Below is a small trained network, with its code and all its weights. Each question gives an input and a target symbol and asks what happens when units are switched off, that is, made to give their printed mean instead of their output.

import numpy as np


def w(rows, s, z=0):
    codes = np.array(rows[::2]) - 128.0
    scale = np.full(codes.shape[1], s)
    scale[-1] = z or s
    return codes * scale


def f(y):
    return y / 2 * (1 + np.tanh(0.7978845608 * (y + 0.044715 * y**3)))


def softmax(a):
    e = np.exp(a - a.max(-1, keepdims=True))
    return e / e.sum(-1, keepdims=True)


def log_softmax(a):
    a = a - a.max(-1, keepdims=True)
    return a - np.log(np.exp(a).sum(-1, keepdims=True))


def net(x, mask):
    ids = ['ΘΦβεημξω'.index(c) for c in x.split()]
    T = len(ids)
    res = E[ids] + P[:T]
    r = res
    for j in range(2):
        rows = slice(2 * j, 2 * j + 2)
        q, k, v = (r @ M[0][rows].T for M in (Q, K, V))
        z = softmax(np.where(np.tri(T) > 0, q @ k.T / 2**0.5, -1e9)) @ v
        o = O[0][rows]
        res = res + np.where(mask[j], z, o[:, -1]) @ o[:, :-1]
    y = f(res @ A[0][:, :-1].T + A[0][:, -1])
    res = res + np.where(mask[2:26], y, B[0][:, -1]) @ B[0][:, :-1]
    return log_softmax(res[-1] @ U[:, :-1].T + U[:, -1])


Q, K, V, O, A, B = {}, {}, {}, {}, {}, {}
E = w([
[132,180,177,97,145,204,179,185],'Θ',
[72,103,109,99,112,253,74,172],'Φ',
[127,110,78,103,198,160,59,104],'β',
[178,45,179,89,92,152,96,94],'ε',
[99,157,138,95,50,156,235,110],'η',
[64,157,112,154,184,105,170,33],'μ',
[69,110,76,151,118,114,114,75],'ξ',
[130,167,150,105,192,131,180,127],'ω',
],0.0067)
P = w([
[166,107,168,242,139,212,253,123],'0',
[98,164,215,66,95,116,46,92],'1',
[157,206,62,31,129,115,117,124],'2',
[76,50,117,105,232,108,198,153],'3',
[65,153,216,73,78,104,16,128],'4',
[172,192,64,101,131,81,88,190],'5',
[109,27,121,175,223,87,149,175],'6',
[78,146,231,70,50,128,30,103],'7',
],0.0066)
Q[0] = w([
[90,158,232,130,72,195,101,163],'head 1',
[161,205,34,126,177,183,110,181],'head 1',
[192,158,125,152,199,132,119,118],'head 2',
[66,149,255,171,137,137,104,87],'head 2',
],0.026)
K[0] = w([
[135,72,137,159,140,251,167,133],'head 1',
[62,185,109,129,155,119,104,191],'head 1',
[126,124,134,95,191,117,92,135],'head 2',
[129,89,147,173,177,181,180,89],'head 2',
],0.033)
V[0] = w([
[119,141,186,103,241,52,185,113],'head 1',
[191,224,192,90,139,188,121,176],'head 1',
[41,222,102,174,117,145,166,118],'head 2',
[104,112,110,171,251,164,79,109],'head 2',
],0.019)
O[0] = w([
[88,237,142,182,201,220,40,242,147],'head 1',
[43,107,226,239,144,140,130,32,252],'head 1',
[60,62,32,151,14,177,120,137,171],'head 2',
[189,109,135,121,165,254,145,12,169],'head 2',
],0.0076,0.0033)
A[0] = w([
[136,155,160,101,124,120,109,116,147],'neuron 1',
[121,148,124,115,97,100,99,135,108],'neuron 2',
[79,132,112,98,168,136,148,127,148],'neuron 3',
[173,159,134,145,120,155,251,159,93],'neuron 4',
[133,104,100,154,152,129,156,163,158],'neuron 5',
[139,163,144,120,110,96,109,117,135],'neuron 6',
[102,96,132,130,151,124,183,110,148],'neuron 7',
[113,142,134,116,139,114,119,139,95],'neuron 8',
[134,179,109,74,112,131,107,113,136],'neuron 9',
[124,173,123,130,113,133,98,129,85],'neuron 10',
[145,133,85,64,123,106,106,118,41],'neuron 11',
[149,105,126,150,165,113,158,166,177],'neuron 12',
[142,106,131,107,157,155,147,123,127],'neuron 13',
[126,122,132,74,155,143,94,177,141],'neuron 14',
[115,148,140,126,97,133,154,82,206],'neuron 15',
[124,167,134,82,139,147,92,117,116],'neuron 16',
[136,113,108,126,120,102,140,164,121],'neuron 17',
[120,115,122,147,112,156,132,131,75],'neuron 18',
[155,100,146,129,100,129,125,124,110],'neuron 19',
[155,119,165,164,145,113,143,154,15],'neuron 20',
[125,116,92,168,174,78,126,109,3],'neuron 21',
[152,154,129,163,113,144,128,111,104],'neuron 22',
[111,137,142,67,102,112,130,110,85],'neuron 23',
[129,98,137,117,109,144,73,142,144],'neuron 24',
],0.021,0.0043)
B[0] = w([
[163,107,178,120,180,90,116,149,188],'neuron 1',
[56,108,87,100,93,59,121,130,155],'neuron 2',
[145,122,123,172,91,161,203,110,190],'neuron 3',
[107,176,173,208,110,76,229,119,167],'neuron 4',
[143,80,164,151,212,166,102,86,162],'neuron 5',
[118,190,145,142,197,78,134,119,167],'neuron 6',
[154,182,111,134,164,177,83,102,234],'neuron 7',
[140,168,150,118,106,121,146,124,142],'neuron 8',
[161,62,40,22,146,83,164,24,176],'neuron 9',
[185,196,143,166,76,146,106,153,165],'neuron 10',
[118,156,250,53,91,200,194,199,149],'neuron 11',
[131,72,86,139,134,229,104,122,168],'neuron 12',
[50,76,129,155,127,115,72,172,187],'neuron 13',
[97,175,122,160,135,93,209,54,203],'neuron 14',
[142,91,126,165,133,110,190,165,255],'neuron 15',
[182,106,141,117,89,117,36,196,208],'neuron 16',
[147,106,110,142,141,155,62,126,147],'neuron 17',
[170,85,118,96,132,107,96,123,187],'neuron 18',
[114,166,104,101,119,155,111,122,167],'neuron 19',
[148,53,71,94,79,113,103,136,158],'neuron 20',
[92,113,158,168,117,87,203,145,133],'neuron 21',
[161,101,114,103,101,80,159,142,157],'neuron 22',
[49,191,129,100,166,190,47,125,189],'neuron 23',
[130,163,132,177,144,113,186,135,197],'neuron 24',
],0.016,0.0076)
U = w([
[111,108,172,203,135,122,254,101,242],'Θ',
[124,141,95,149,164,212,62,91,198],'Φ',
[172,29,89,114,144,149,44,143,86],'β',
[148,172,166,121,174,80,112,115,151],'ε',
[75,146,97,154,91,92,125,154,74],'η',
[189,158,55,135,92,107,124,81,48],'μ',
[125,132,133,86,93,143,170,128,18],'ξ',
[168,177,166,156,71,165,103,201,1],'ω',
],0.0057,0.0014)

Each question gives the input, a string of symbols that net reads in full, and the target symbol t.
The units are the heads (2 rows each of Q, K, V and O) and the neurons (one row each of A and B). Each row of codes is followed by its name. A weight is (code - 128) times the scale printed after its matrix; where a second scale follows, it is the last column's (O, A, B and U).
mask holds one flag per unit, heads first, then neurons. A switched-off unit (its flag False) gives its mean, the last column of its rows in O or B, instead of its output. The means were averaged over made-up inputs and are rounded, as every weight is.
A unit's drop is (log p(t) with every unit on - log p(t) with that unit switched off) / (log p(t) with every unit on - log p(t) with every unit switched off).
The circuit of an input: a set's keep is (log p(t) with only the set's units on - log p(t) with every unit switched off) / (log p(t) with every unit on - log p(t) with every unit switched off). Starting from the 12 units with the biggest drops (on a tie, the unit counted first), units are removed one at a time, each time the one whose removal leaves the highest keep (on an exact tie, the one counted first), for as long as the keep stays at least 0.8.
circuit, biggest first: the units of the circuit, biggest drop first
most important unit: the unit with the biggest drop
top k neurons: the k neurons with the biggest drops, biggest first
which heads matter: for each layer, one digit per head in row order, 1 if its drop is at least 0.15 and else 0, layers parted by /
input β μ ε μ ε ε Φ, target Θ: circuit, biggest first	[neuron 14; head 1]
input Θ ε ξ Θ, target Φ: circuit, biggest first	[head 1; neuron 15]
input Φ μ η ε ε β η Φ, target Φ: circuit, biggest first	[head 1; neuron 23; neuron 7]
input η Φ ω μ ε, target η: which heads matter	01
input Φ Θ Θ Φ Φ ε Φ ξ, target Φ: which heads matter	10
input Φ ε ε Φ, target Φ: top 2 neurons	[neuron 12; neuron 15]
input ξ ε μ ω μ, target ξ: which heads matter	10
input Θ η ξ Θ μ, target Θ: circuit, biggest first	[head 1; neuron 15]
input ε ε ε μ Φ, target ε: most important unit	head 2
input Θ ε β Θ η η, target η: circuit, biggest first	[head 2; neuron 2]
input Φ β ξ μ β, target Φ: which heads matter	11
input β μ ε Φ, target Θ: top 4 neurons	[neuron 14; neuron 3; neuron 23; neuron 7]
input ω ε ε μ Φ, target ω: circuit, biggest first	[head 1; neuron 10]
input μ ε Θ β, target Θ: circuit, biggest first	[neuron 21; head 1]
input ξ μ β β Φ, target ξ: circuit, biggest first	[head 1; neuron 11; neuron 9]
input η ε ξ ξ η ω η, target β: top 2 neurons	[neuron 14; neuron 17]
input Φ Θ ξ η ε, target Φ: top 2 neurons	[neuron 23; neuron 7]
input η η Φ ε Φ Φ ξ μ, target η: which heads matter	01
input μ ε ε Φ Φ ω, target ω: circuit, biggest first	[head 1; neuron 9; neuron 10; neuron 14]
input ξ β η η ε, target ξ: top 2 neurons	[neuron 11; neuron 9]
